Below is a small trained network, with its code and all its weights. Each question gives an input and a class and asks what happens when units are switched off, that is, made to give their printed mean instead of their output.

import numpy as np


def w(rows, s, z=0):
    codes = np.array(rows[::2]) - 128.0
    scale = np.full(codes.shape[1], s)
    scale[-1] = z or s
    return codes * scale


def f(y):
    return y / 2 * (1 + np.tanh(0.7978845608 * (y + 0.044715 * y**3)))


def log_softmax(a):
    a = a - a.max(-1, keepdims=True)
    return a - np.log(np.exp(a).sum(-1, keepdims=True))


def net(x, mask):
    res = np.array(x, float).reshape(1, 8) / 4 @ E
    y = f(res @ A[0][:, :-1].T + A[0][:, -1])
    res = res + np.where(mask, y, B[0][:, -1]) @ B[0][:, :-1]
    return log_softmax(res[-1] @ U[:, :-1].T + U[:, -1])


A, B = {}, {}
E = w([
[61,214,195,122,102,144,140,122,60,142,176],'x0',
[146,137,128,118,134,125,142,140,118,136,132],'x1',
[138,90,148,98,10,77,119,179,88,94,103],'x2',
[192,144,155,245,119,111,93,134,128,52,175],'x3',
[116,121,127,133,131,124,123,128,128,119,126],'x4',
[138,149,110,127,121,121,124,128,127,135,116],'x5',
[136,131,124,126,131,129,138,134,119,133,130],'x6',
[135,125,137,122,140,125,140,140,119,125,130],'x7',
],0.014)
A[0] = w([
[130,127,113,168,136,145,171,100,148,148,151,156],'N0',
[74,123,148,51,79,135,121,141,92,168,107,126],'N1',
[59,128,143,50,51,115,144,154,46,122,142,121],'N2',
[144,119,102,172,151,139,137,115,115,126,103,144],'N3',
[147,158,154,177,111,124,121,150,116,88,137,177],'N4',
[138,132,148,136,164,132,144,113,108,121,119,127],'N5',
[133,136,135,128,105,134,147,125,143,150,132,133],'N6',
[66,139,147,38,42,109,143,123,95,118,89,124],'N7',
[119,149,143,124,107,108,97,152,132,97,163,77],'N8',
[170,96,126,143,111,125,131,113,136,112,120,92],'N9',
[164,54,100,115,98,130,140,147,138,112,92,137],'N10',
[166,75,133,123,32,106,123,163,102,85,102,209],'N11',
[99,132,142,119,99,113,143,115,157,125,130,122],'N12',
[157,78,136,112,23,105,126,173,94,84,108,82],'N13',
[157,81,144,115,42,100,121,162,112,91,109,6],'N14',
[118,137,103,104,111,138,157,125,93,149,105,139],'N15',
[130,134,119,166,180,124,123,116,136,150,141,157],'N16',
[153,146,160,172,108,119,117,142,120,115,140,59],'N17',
[102,122,114,142,149,154,155,104,116,132,128,77],'N18',
[87,109,95,62,162,136,135,141,156,172,103,68],'N19',
[142,131,141,106,127,123,133,147,156,133,114,117],'N20',
[137,78,95,84,128,116,114,134,125,124,116,56],'N21',
[186,105,88,162,174,105,121,119,171,99,122,154],'N22',
[95,165,106,144,207,144,124,105,137,165,150,65],'N23',
[141,160,154,195,105,114,128,165,129,97,148,181],'N24',
[165,104,125,144,141,147,132,102,127,112,139,144],'N25',
[71,109,96,9,159,126,125,123,152,171,102,209],'N26',
[132,141,135,114,131,134,114,126,142,137,139,109],'N27',
[176,108,134,139,146,122,123,166,148,116,116,110],'N28',
[100,108,96,57,161,132,136,121,152,160,112,62],'N29',
[159,105,144,147,78,126,120,129,103,123,136,111],'N30',
[64,232,197,158,124,140,137,126,72,129,162,101],'N31',
[199,31,85,96,118,128,129,135,190,132,78,43],'N32',
[189,39,79,101,119,123,127,129,175,132,97,246],'N33',
[129,129,120,149,147,110,132,132,152,121,122,138],'N34',
],0.012)
B[0] = w([
[117,135,134,127,145,123,102,136,160,115,117,156],'N0',
[128,132,136,140,141,119,110,208,147,115,127,203],'N1',
[144,141,125,136,127,125,95,225,157,125,122,225],'N2',
[127,130,132,128,143,123,120,162,127,135,119,153],'N3',
[137,132,90,115,146,131,111,110,129,141,111,192],'N4',
[130,138,100,135,114,138,92,116,137,155,124,136],'N5',
[120,109,137,138,126,126,109,128,132,109,124,132],'N6',
[141,117,138,121,159,150,115,218,134,142,146,220],'N7',
[135,133,144,116,114,132,165,142,121,135,136,143],'N8',
[142,135,122,113,153,124,128,148,129,140,135,151],'N9',
[130,135,110,135,122,124,143,64,115,122,127,188],'N10',
[102,131,139,128,39,133,147,155,134,137,140,250],'N11',
[160,149,124,122,131,120,132,142,134,145,130,137],'N12',
[112,115,117,136,138,110,166,24,98,115,118,218],'N13',
[140,135,118,124,181,152,98,38,132,143,130,182],'N14',
[121,118,150,118,112,142,117,139,148,129,128,159],'N15',
[138,126,132,114,163,125,115,162,130,134,126,166],'N16',
[108,112,139,120,89,140,172,103,111,144,135,151],'N17',
[142,154,113,147,101,112,123,111,134,129,111,133],'N18',
[126,123,116,139,159,130,98,53,133,118,124,170],'N19',
[105,112,122,142,118,128,104,106,143,129,130,133],'N20',
[122,144,139,117,98,125,139,125,112,133,124,145],'N21',
[128,119,138,116,151,145,107,201,131,121,141,199],'N22',
[135,116,137,128,76,126,164,88,104,122,132,165],'N23',
[131,124,144,130,165,126,122,91,142,127,129,200],'N24',
[130,142,112,114,135,114,119,173,123,138,111,155],'N25',
[115,131,122,136,41,111,184,41,93,122,127,229],'N26',
[137,114,131,126,140,119,146,130,118,114,134,126],'N27',
[119,129,129,137,140,132,102,145,140,129,119,157],'N28',
[143,129,127,128,172,132,129,74,121,126,136,164],'N29',
[131,143,128,119,128,116,156,99,115,109,116,163],'N30',
[119,108,113,126,95,119,160,5,111,121,118,199],'N31',
[114,144,132,134,38,121,160,152,123,128,130,192],'N32',
[144,128,139,129,222,135,107,65,131,131,131,237],'N33',
[131,133,130,119,130,133,117,141,128,146,131,144],'N34',
],0.019,0.023)
U = w([
[132,108,114,143,195,126,107,61,120,130,136,157],'0',
[97,108,143,146,30,98,169,116,103,119,147,94],'1',
[139,115,162,141,157,141,59,246,187,133,162,255],'2',
],0.012,0.00044)

Each question gives the input, the list of numbers given to net, and the class t.
The units are the neurons (one row each of A and B). Each row of codes is followed by its name. A weight is (code - 128) times the scale printed after its matrix; where a second scale follows, it is the last column's (A, B and U).
mask holds one flag per neuron, in row order. A switched-off neuron (its flag False) gives its mean, the last column of its row in B, instead of its output. The means were averaged over made-up inputs and are rounded, as every weight is.
A unit's drop is (log p(t) with every unit on - log p(t) with that unit switched off) / (log p(t) with every unit on - log p(t) with every unit switched off).
The circuit of an input: a set's keep is (log p(t) with only the set's units on - log p(t) with every unit switched off) / (log p(t) with every unit on - log p(t) with every unit switched off). Starting from the 12 units with the biggest drops (on a tie, the unit counted first), units are removed one at a time, each time the one whose removal leaves the highest keep (on an exact tie, the one counted first), for as long as the keep stays at least 0.8.
circuit, biggest first: the units of the circuit, biggest drop first
unit that matters most: the unit with the biggest drop
top k neurons: the k neurons with the biggest drops, biggest first
drop when u is switched off: that unit's drop, to one decimal
input [-6,5,1,-1,-4,7,0,1], class 1: top 4 neurons => (N32, N14, N24, N4)
input [8,-6,-4,-1,8,6,7,-1], class 1: circuit, biggest first => (N33)
input [-3,6,-2,1,3,3,-5,6], class 2: circuit, biggest first => (N13, N31)
input [0,7,7,1,1,-1,8,-3], class 0: top 4 neurons => (N13, N14, N26, N32)
input [7,0,-1,2,4,-2,-5,-5], class 0: top 4 neurons => (N11, N26, N32, N31)
input [1,-5,-2,-5,-5,1,-7,0], class 1: top 3 neurons => (N26, N33, N14)
input [-4,6,7,1,-6,2,-5,0], class 0: top 4 neurons => (N33, N14, N26, N13)
input [-3,-3,3,1,6,-7,2,-8], class 0: top 2 neurons => (N33, N26)
input [3,1,-8,-4,-4,-8,-8,4], class 1: top 2 neurons => (N33, N26)
input [0,5,-7,6,6,-4,6,-7], class 2: top 2 neurons => (N13, N26)
input [7,-4,-2,6,-8,8,3,-2], class 0: top 2 neurons => (N11, N26)
input [3,1,-4,0,-3,-5,-5,-2], class 1: top 2 neurons => (N33, N14)
input [-2,6,7,5,-6,8,-3,0], class 0: top 2 neurons => (N14, N26)
input [5,-6,-1,8,-2,7,4,-4], class 0: unit that matters most => N11
input [1,-1,-1,-4,-5,8,3,5], class 1: top 4 neurons => (N26, N33, N14, N24)
input [-5,0,-3,1,1,-7,6,3], class 2: drop when N31 is switched off => 0.2
input [2,3,-3,-4,1,-8,-6,2], class 1: drop when N26 is switched off => 0.3
input [-6,-8,2,-5,7,-8,-6,1], class 1: drop when N32 is switched off => 8.1
